Here is a tiny trained network, its code and every weight. The questions are about switching its units off for an input and a class, where a switched-off unit gives its printed mean instead of its output.

import numpy as np


def w(rows, s, z=0):
    codes = np.array(rows[::2]) - 128.0
    scale = np.full(codes.shape[1], s)
    scale[-1] = z or s
    return codes * scale


def f(y):
    return np.maximum(y, 0)


def log_softmax(a):
    a = a - a.max(-1, keepdims=True)
    return a - np.log(np.exp(a).sum(-1, keepdims=True))


def net(x, mask):
    res = np.array(x, float).reshape(1, 5) / 4 @ E
    y = f(res @ A[0][:, :-1].T + A[0][:, -1])
    res = res + np.where(mask, y, B[0][:, -1]) @ B[0][:, :-1]
    return log_softmax(res[-1] @ U[:, :-1].T + U[:, -1])


A, B = {}, {}
E = w([
[130,127,129,129,127],'x0',
[170,171,202,41,157],'x1',
[49,2,252,108,102],'x2',
[87,161,146,229,240],'x3',
[138,120,130,135,130],'x4',
],0.0094)
A[0] = w([
[102,91,122,128,28,136],'neuron 1',
[82,82,248,148,124,112],'neuron 2',
[91,57,17,165,159,237],'neuron 3',
[109,85,148,135,61,139],'neuron 4',
[77,67,215,105,160,2],'neuron 5',
[149,198,151,120,160,94],'neuron 6',
[90,146,179,188,163,80],'neuron 7',
[108,61,104,88,103,104],'neuron 8',
[129,72,133,163,80,65],'neuron 9',
[187,96,90,35,79,129],'neuron 10',
[84,153,171,205,230,211],'neuron 11',
[159,191,74,133,135,231],'neuron 12',
[186,156,178,51,77,118],'neuron 13',
[145,210,196,157,100,139],'neuron 14',
[130,199,22,118,79,55],'neuron 15',
[183,187,179,95,194,124],'neuron 16',
[85,29,146,130,109,166],'neuron 17',
[212,177,112,95,241,91],'neuron 18',
[70,61,206,107,156,50],'neuron 19',
[162,73,172,143,93,129],'neuron 20',
[133,221,146,126,182,130],'neuron 21',
[146,72,143,127,43,131],'neuron 22',
[60,103,209,152,66,176],'neuron 23',
[61,111,173,99,158,182],'neuron 24',
[154,160,202,65,140,183],'neuron 25',
[189,190,47,151,96,125],'neuron 26',
[180,117,170,20,220,78],'neuron 27',
[102,82,122,103,59,122],'neuron 28',
[131,203,143,168,142,55],'neuron 29',
],0.011,0.007)
B[0] = w([
[118,146,193,70,193,213],'neuron 1',
[198,198,102,170,97,244],'neuron 2',
[206,254,157,181,86,238],'neuron 3',
[129,89,138,65,198,203],'neuron 4',
[96,131,16,233,158,205],'neuron 5',
[54,71,164,78,155,168],'neuron 6',
[183,183,88,170,86,175],'neuron 7',
[117,134,166,61,190,187],'neuron 8',
[151,186,167,93,134,162],'neuron 9',
[216,200,27,253,67,240],'neuron 10',
[96,115,91,162,109,255],'neuron 11',
[56,60,69,124,142,242],'neuron 12',
[177,154,48,216,61,226],'neuron 13',
[107,59,165,117,128,163],'neuron 14',
[207,193,195,180,104,209],'neuron 15',
[43,13,179,50,172,196],'neuron 16',
[144,164,200,63,145,241],'neuron 17',
[52,69,150,92,101,208],'neuron 18',
[177,163,64,238,128,218],'neuron 19',
[59,94,161,107,151,190],'neuron 20',
[51,78,124,82,128,195],'neuron 21',
[90,118,186,56,183,215],'neuron 22',
[151,113,205,99,181,246],'neuron 23',
[202,199,138,108,133,213],'neuron 24',
[97,117,64,231,120,227],'neuron 25',
[204,199,110,215,99,232],'neuron 26',
[203,215,104,225,115,201],'neuron 27',
[148,109,166,63,208,206],'neuron 28',
[40,78,133,116,111,161],'neuron 29',
],0.0079,0.011)
U = w([
[194,230,171,190,134,191],'0',
[120,182,75,237,166,227],'1',
[48,73,255,12,221,254],'2',
],0.0089,0.00066)

Each question gives the input, the list of numbers given to net, and the class t.
The units are the neurons (one row each of A and B). Each row of codes is followed by its name. A weight is (code - 128) times the scale printed after its matrix; where a second scale follows, it is the last column's (A, B and U).
mask holds one flag per neuron, in row order. A switched-off neuron (its flag False) gives its mean, the last column of its row in B, instead of its output. The means were averaged over made-up inputs and are rounded, as every weight is.
A unit's drop is (log p(t) with every unit on - log p(t) with that unit switched off) / (log p(t) with every unit on - log p(t) with every unit switched off).
The circuit of an input: a set's keep is (log p(t) with only the set's units on - log p(t) with every unit switched off) / (log p(t) with every unit on - log p(t) with every unit switched off). Starting from the 12 units with the biggest drops (on a tie, the unit counted first), units are removed one at a time, each time the one whose removal leaves the highest keep (on an exact tie, the one counted first), for as long as the keep stays at least 0.8.
circuit, biggest first: the units of the circuit, biggest drop first
k most important neurons: the k neurons with the biggest drops, biggest first
drop of u: that unit's drop, to one decimal
input [3,-7,1,6,6], class 0: circuit, biggest first	neuron 3
input [-2,7,7,3,-4], class 1: 2 most important neurons	neuron 5; neuron 25
input [7,7,0,6,5], class 2: 2 most important neurons	neuron 16; neuron 10
input [7,-7,-6,-3,6], class 0: 2 most important neurons	neuron 15; neuron 3
input [5,-7,-4,-2,0], class 0: 2 most important neurons	neuron 3; neuron 15
input [-7,1,-7,-5,-4], class 1: 2 most important neurons	neuron 12; neuron 17
input [-6,7,-1,0,-6], class 1: 3 most important neurons	neuron 27; neuron 25; neuron 13
input [-6,2,-3,-6,8], class 1: drop of neuron 10	0.2
input [-7,-7,7,7,6], class 0: drop of neuron 17	0.1
input [-7,1,0,4,5], class 2: drop of neuron 10	0.5
input [8,5,-7,-2,-8], class 1: drop of neuron 10	0.0
